Here is a tiny trained network, its code and every weight. The questions are about switching its units off for an input and a class, where a switched-off unit gives its printed mean instead of its output.

import numpy as np


def w(rows, s, z=0):
    codes = np.array(rows[::2]) - 128.0
    scale = np.full(codes.shape[1], s)
    scale[-1] = z or s
    return codes * scale


def f(y):
    return np.maximum(y, 0)


def log_softmax(a):
    a = a - a.max(-1, keepdims=True)
    return a - np.log(np.exp(a).sum(-1, keepdims=True))


def net(x, mask):
    res = np.array(x, float).reshape(1, 3) / 4 @ E
    y = f(res @ A[0][:, :-1].T + A[0][:, -1])
    res = res + np.where(mask, y, B[0][:, -1]) @ B[0][:, :-1]
    return log_softmax(res[-1] @ U[:, :-1].T + U[:, -1])


A, B = {}, {}
E = w([
[1,46,241,209,125,6,149,67,81],'x0',
[201,114,30,229,77,78,40,63,93],'x1',
[175,72,64,164,214,66,200,202,160],'x2',
],0.0089)
A[0] = w([
[218,97,96,154,204,97,152,189,173,43],'n0',
[104,200,210,3,208,178,155,192,222,7],'n1',
[202,76,88,169,227,118,136,245,195,69],'n2',
[210,104,105,128,164,103,203,168,167,61],'n3',
[211,226,50,43,91,173,139,128,217,88],'n4',
[139,216,65,122,125,146,146,150,161,86],'n5',
[116,151,98,93,98,140,113,140,132,60],'n6',
[175,195,88,93,141,123,139,182,125,104],'n7',
[140,254,198,78,12,211,5,107,128,38],'n8',
[190,169,80,110,118,191,130,184,143,64],'n9',
[205,171,16,164,83,97,21,83,146,3],'n10',
[237,148,115,66,171,146,114,100,92,10],'n11',
[134,216,71,123,149,174,151,118,123,96],'n12',
],0.0081,0.0021)
B[0] = w([
[148,67,101,38,138,189,122,124,167,209],'n0',
[177,241,56,192,231,128,19,166,86,243],'n1',
[169,52,129,85,101,151,128,97,192,231],'n2',
[149,45,105,89,154,169,76,88,159,196],'n3',
[111,139,185,175,50,69,184,85,70,252],'n4',
[105,156,188,164,127,92,206,118,144,186],'n5',
[98,139,156,78,107,93,116,134,135,151],'n6',
[113,106,188,179,118,138,160,116,107,190],'n7',
[181,1,111,20,27,220,125,139,213,234],'n8',
[101,131,163,135,140,60,192,91,94,211],'n9',
[151,220,92,188,223,154,49,228,93,239],'n10',
[86,145,137,138,136,95,150,106,90,182],'n11',
[95,98,194,121,158,46,109,128,124,181],'n12',
],0.0083,0.013)
U = w([
[206,33,105,12,112,187,150,101,176,224],'0',
[93,127,229,173,126,2,208,64,83,122],'1',
[212,243,53,168,207,133,65,220,97,4],'2',
],0.0092,0.0026)

Each question gives the input, the list of numbers given to net, and the class t.
The units are the neurons (one row each of A and B). Each row of codes is followed by its name. A weight is (code - 128) times the scale printed after its matrix; where a second scale follows, it is the last column's (A, B and U).
mask holds one flag per neuron, in row order. A switched-off neuron (its flag False) gives its mean, the last column of its row in B, instead of its output. The means were averaged over made-up inputs and are rounded, as every weight is.
A unit's drop is (log p(t) with every unit on - log p(t) with that unit switched off) / (log p(t) with every unit on - log p(t) with every unit switched off).
The circuit of an input: a set's keep is (log p(t) with only the set's units on - log p(t) with every unit switched off) / (log p(t) with every unit on - log p(t) with every unit switched off). Starting from the 12 units with the biggest drops (on a tie, the unit counted first), units are removed one at a time, each time the one whose removal leaves the highest keep (on an exact tie, the one counted first), for as long as the keep stays at least 0.8.
units of the circuit, in order: the units of the circuit, biggest drop first
top k neurons: the k neurons with the biggest drops, biggest first
drop when u is switched off: that unit's drop, to one decimal
input [3,-6,4], class 2: units of the circuit, in order -> n1
input [4,-5,2], class 2: top 3 neurons -> n4, n9, n1
input [-5,-5,-4], class 1: top 3 neurons -> n4, n10, n9
input [8,-3,-8], class 0: units of the circuit, in order -> n8, n4
input [-8,4,7], class 1: top 3 neurons -> n4, n9, n8
input [3,4,3], class 2: top 3 neurons -> n8, n4, n9
input [7,-3,-7], class 0: units of the circuit, in order -> n4, n8
input [7,8,8], class 0: top 4 neurons -> n1, n0, n2, n4
input [2,8,8], class 0: top 3 neurons -> n1, n2, n0
input [-8,-7,7], class 1: top 3 neurons -> n4, n9, n8
input [-6,6,-5], class 1: top 3 neurons -> n4, n1, n9
input [0,-7,-6], class 2: top 3 neurons -> n1, n2, n0
input [-4,6,6], class 0: top 4 neurons -> n2, n1, n0, n3
input [5,-2,-6], class 0: units of the circuit, in order -> n4
input [0,1,0], class 2: top 2 neurons -> n8, n4
input [-4,2,3], class 1: drop when n4 is switched off -> 0.2
input [-8,-6,6], class 1: drop when n8 is switched off -> 0.1
input [-1,-7,-4], class 2: drop when n1 is switched off -> 2.1
